[128 = 0]

zaz-leg: [147 130 107  94 160 151 121 148 120 123 130 194 133 130  53 120 154 109
 119  38 130 180 154 135 173 147 153 150 124 151 112 100 179 132 153 151
 121 169 181  88 116 102 179 138 118  80 130 130 155 141 147 143 116 131
 103 129  87 150 116 137 130 113 116 139 150 151 144 126 105 102 115 102]
lak-vosu: [121 135 167 116 118 129  90 133 125 145 122 111 131  74  72 130 112 151
 118 102 135 150 170 111 141 154 177 168 130 109 135 136 134 109 103 124
 175 151 140 161  99 133 133 188 113  86 117 116  80 176 124 152 121 141
  90 124 155 149 134 142 111 150 114 117 115 156 141 128 108 185 130 152]
miga-vul: [166  85  77 109 113 161 136 136 129 114 151 118 155 147 147 108 134 110
 108 107 133 120 107  93  92 136 132 129 140 112 168 131 110 156  98  99
 119 131 132 123 130 132 144 165  81 173 102 100 141 175 155 138 122 130
 161 123 157 188 130 153 133 107 131 143 153  82 148 134 142 186 113 120]
pokep-punon: [153 115 228   4  84 157  91 146  71 125 134 146  86 152 172 119  80 132
 136 169  88  56 252 135 185  72 158 135 122 152  74  80 141 104 127 126
 177 117 168 172 185 100 143 179 140 190 159  83 159 211 137 183 109  82
  58 156  99 122 143 164 120 152 144 150 120 139 142 180 145 165  44  99]
migo-vof: [131 110 126 138 137 100 138 164 143 143 115 140 138 122 163 114 114 106
 138 135 139  81 127 121  84 150 163 139 126 153 124 166 147 102 106 127
 125 105 140 154 117 111 132 127 157 126 119 108 126 123 145  98 139 146
 118 127 117 133 149 147 125 103 153 131 117 137 111 150 118 143 136 116]
[143 116  66  97 131 152 101 138  58 176 123 138 152 134  52 109 141 120
 134  97 140 201 161 112 160 116 131 182 107 100 126 107 186 124 113 127
 179 160 125  49  86 115 184 157 102  79  98 100 132 181 183 140 170  93
 143 151  57 138 152 123 133 127 133  83 150 172 120 128  78  93  96  95] : zaz-leg
[ 86 165 174 137 156 112 115 113 122 155  91 144 106  82 119 166 114 156
 163 131 135 158 157 140 158 100 118  97 135 149  86 126 128  93 168 155
 127 148 127 127 119 114 146 109 161  83 124 144 146  85 137 118 159 119
 139 170 111  99 114 100 109 139 123 118 126 161 104 122 126  91 159 109] : miga-vul
bufe-pip: [124 111 110 119  94 114 114  88  91 129 165 115  80 137 164 159 162 143
 133 122 108 165 137 111  90 169 120 116 136 113  90  92 132 165 135  98
 147 167  98 134 127 114 143 137 115 121 125 132 132 116 125 134 140 111
 110 111 153 112 116 123 108  97 113 166 139 120 134 139 103 145 130 146]
nerom-zet: [142 165  93 151  92 110  80 138  90 138 166 105 110 187 166 131 119 132
 152 115 142 178 136 100 151 142 125 103 142 135 110 105 170 141 140 135
 136 165 146 114 129 156 151 109  84 155 135 120 136 112  96 130 151 134
 169 148 126 143 121 108 129 174 112 100  89 129 161 125 156 148 147 125]
lak-vosu: [120 110  76  95 153 171 110 207  86 145 165 141  91 101 113 152 199 139
 123 177 181 147 118 130  66 163 122 188 154  99 136  74 143  77 160 114
 149  71 115 198 116 166  59 150 109 104  99 100 153 147  76 133 137 126
 115 108 141 151  82 151 120 173 135  95  65 123 132 109 152  68 184 128]
nerom-zet: [ 32  53 215  90 179 152 126  48 158 118  70 160 127  52  79 130 134 102
  80 122 108 107 111 127  81 109 133  96  68 103 140 134  94 127  94 118
 137  90 165 152 121 121 138 150 200 116 134 135 106 206 177 110  97 149
 149 140 131 137 151 145 174  79 115 115 164  95 117 122  98 131  91 128]
[114 139 149 118 115 128 105 110 137 155 137 138 138 123 158 143 128 110
 122 118 110 151 100 109 131 117 119 101 116 118 141 110 149 153 171 111
 117 109 136 123 141 131 118 143 120 132 129 125 118 112 104 162 103 139
 134 142 137 148 126 121 116 134 101  96 104 108 148 130 156 116 131 151] : nerom-zet
[ 99 134  57 140 118 113 138 148 144 156 116 126 153 145 168 133 137 100
 146 170 109 100 107 104  83  78  91 156 114 156 110  96 128 103 148 159
  71 110 158 155 105 101  62  94 109 105 111 124 155 146 141 129 186 132
 146 130 174 124 124 137 167 131 127 117  77 144 135  98 135  66 177 157] : lak-vosu
pokep-punon: [ 98 148 138 124 119 126 107  90 114  95 169 152 100 109 195 133  90 154
 177 141 117 138 120  89 137 153 136 135 124 148 119 125  90 163 111 106
 119 145  98  75  94 131 180  99 103 105 141  88 130 126 203 165 186 146
 154  96  47  91 122 117 140 160 108 112 123 125  72 131  82  95 104 115]
[136 108 148 102 106  90 138  98 128 108 176 129 100 183 134 149 111 151
 130 128 102 116 107 102 140 145 119 118 150 114 127 122 134 151 121 125
 118 133 113 137 135 149 118 135 122 133 137 135 117 123 121 109  95 113
 129 120 148 162 110 134 143 118 124 174 159 120 170 113 111 125 114 134] : bufe-pip
miga-vul: [128 144 134 128 149 100 147  86 103 146 145 124 113 136 138 117 133 133
 131 150 119 141 130 148 130 122 136 111 110 125 131 101 132 126 155 127
 131 159 142 135 133 128 130 143 146 139 125 135 138 132 120 121 129 129
 134 138 110 120 121 109 117 153 111 120 139 149 141 146 116 139 170 136]
vepi-zuv: [129 103  81 119 173  95 149 150  90 102 138  91 102 108 130  83 214 150
 117  88 160 104 161 108 159  98 150 104 172 134 128  67 124 145 179 183
 111 139 142 159 168 189 129 105 104 132 183  92 131 116 179 154  79  87
 132 102 121  79 185 121 138 118 100 150  93  69 106 168 190 128  83  86]
zaz-leg: [ 98 150 146 113  83  69 121 118 167  99 126 108 143 164 152 152 138 106
 135 190 120 129 151  85 116  86  76 176 112  93 193 139  72  46 110 113
 110 116  38 198 174  80 124 133 164 167 145 158 101 108 135  98 171 126
 137 134 173 115 143 160  72 132 167 108  55 133 154 146 212 102  70 117]
[123 148 125 128 155 127 123 121 150 139 108 126 127 133 134 116  87 153
 133  95 155 200 154 142 127 140 135 151  83 127 114 131 168 134 154 133
 106 100 125 103 135  98 163 128 145  86 146 132 145 127 136 143 119 110
 130 137 101 136 100 122 147 107 127 150 147 164 140 139 124 122 101  88] : zaz-leg
[ 56 143 163 178 121 106 110 128 122 152 148 153  80 131 125 142 144 213
 151 175 124 130 115 159 171  62  50 160 167 104  98 155  84  38 105 203
 189  68 199 109 157 145 161  59 170  30 162 109 115  76 111 172 191 209
  54 122  70  90 202 165 134 175  88 103  80 103  50 115  79 110 115  96] : miga-vul
[179  88 131 120 153 133 142 139 131  99 112 101 164 128 131 121 136 124
 104  76 148 142 129 102 117 178 146 120 137 135 138  82 127 180 102 118
  73 166 107 134 101 154 128 182  92 162 144 153 165 135 136  84 124  83
 168 130 136 158 118 144 121  99 158 147 136 134 162 114 159 168 103 151] : miga-vul
[156 138  75 170  35  84 140 112 113 123  91  97 130 111 167 122 125 107
 134 120  73 106 109  94 118  89 125 131 137 182 137 122 124 106 147 137
  97 154 148 117 118 113 120  95 109  98 133 129 140 121 172 114 181 108
 132 162 187 115 134 165 138  97  98  95  88 125 116 129 132  76 136 181] : lak-vosu
[152 132 172  83 116 155  77 152 168  51 144  61 132 107 133  39  83 131
 128 163 123  67 122 163 148 127 175 195 179 143  81 122 133 140 136 158
 135 143 131 129 142  75 132 168 159 164 143 146 138 150 139 184 136 113
  84 110 156 166 187 131 122 108 187 112 142 157 106 161 123 158 108  74] : pokep-punon
[125 100 125 128 145 158  96 167 123 152 101 143 111 135 158 127 175 104
 132 145 190 144 146 147 121 142 153 173 109  76 109 133 119 134 207 104
 116 102 146 160 115 119 125 183 146 137 128 111 104 121 153 124 138 121
  54 117 130 154 128 125 126 169 180 115 116  98 108 107 112 155  98  73] : lak-vosu
[145 156 138 128 120 128 134  98 146 138 126 158 122 138 108 142 107 142
 135  85 117 123 122 168 164 118 141 134 133 134 135 149 122 151 106 131
 124 142 124  97 116 132 155 116 134 144 127 161 102 125 146 106 135 138
 108 151 124 130 152 126 134  97 146 129 149 134 113 137  99 179 126 128] : lak-vosu
[163 124 117 100 150 116 152 134 136 135 142 105 143 104 131 106  87 101
 122  95 155 144 143 127 136 164 169 119 108 142 133 112 160 169 144 125
 100 179  91 138 100 116 112 163 129 151 104 158 138 174 137 101 105  88
 170 122 153 108  84 107 129 123 141 148 171 178 146 160 153 123 139 146] : miga-vul
[111 102 188 118  77 144 113 159 136 126 120 107 155  98 133 117  86 120
 128 157 111  75 151 191 176 100 174 156 171 152 107 122 129  77 126 171
 126  86 141 147 182  65  99 192 168 149 144 125 125 201 102 148 127  77
 115 169 156 182 129 157  73 150 157 118  91  93 175 153 178 187 106 102] : pokep-punon
[199 118  71  71 140 153 183  95 139 126 142  98 176 136 165  91  70  35
  87 111 150  64 137 133  83 204 244  86  59 151 180 141 192 203 201  67
 116 177  69 126 103 126 120 199 153 208  59 148 100 206 116 129  59  69
 201 158 193 127  25  68 104  82 149 139 189 162 192 146 139 129 152 163] : miga-vul
[161 182 106 179  68  67 202 116 162 122 115 134 117 183 133 142 120 107
 167 113 103 120  91 152 116  63 111  96 113 213 139 129 110 173 123 190
  56 145 145  47 140 142 150  60 117 114 148 181 177  80 164  80 145 128
 200 168 121 147 189  79 147  99 117 101 119 113 109 114 173 125 140 184] : lak-vosu
[106 142  99 177  94 107  88 138 155  90 129 129 106  79 174 127  97 148
 174 121 119 120  93  96 121 183 124 135 129 122 121 178 137 154 119  74
 135 108 105  75  97 123 142 112 115  73 112 114  93 108 165 145 185 107
 154 115 115 131 163  86 168 106 112 125 132 123 120 105 128 142 156 114] : pokep-punon
[134  87 127 113 136 113 132 123 127 102 127  94  77 184 122 147 155 180
 129 142 109 144 143 101 125 129 167 107 136 116 113 176 121 151 146 132
 159 104 144 128 146 153 109 126  72 134 109 149  57 132 142 163 140 145
 145 157  96 130 141 139 127 140  82 144 159 158  96 130 112 157 118 110] : bufe-pip
[119  92 153 122  91 139 147 137 163 106 147 143 158  79 124 114 119 183
 172 166 114   5  86 111  74  61 146  96 150 136 179 186  78 146 113 126
 162 126 172 129  77  33 183 150 180  87 139 177 120 158 103 114 114 189
 162  58 140  95 166  64 148 154 148  75 161 118 210  72 105  87 178 116] : vepi-zuv
[136 164 134 124  90 130 128 134 113 108 124 129 164 149 168 123 143 131
 133 128 103 123  97 118 150 122 120 110 133  67 119 109 159 164 163 135
 123 136 134 142 142 133 105  88 161 115 138 107  99 104  93 157 120 130
 136 136 146 125 114 128 104 133 119 128 133 110 150 130 120 120 153 111] : nerom-zet
vepi-zuv: [122 121 129 122 113 104 163 141 139 104 118 122 111 158 110 131 174 168
 144 131 114 100 147 119 122 121 159 115 137 159 151 123  89 139 140 121
 137 156 173 163 146 105 167 129 113 139 150 122 134 135 129 166 111 130
 134 103 136 136 154 101 144 101 121 149 158 150 194 120  90  98  84 169]
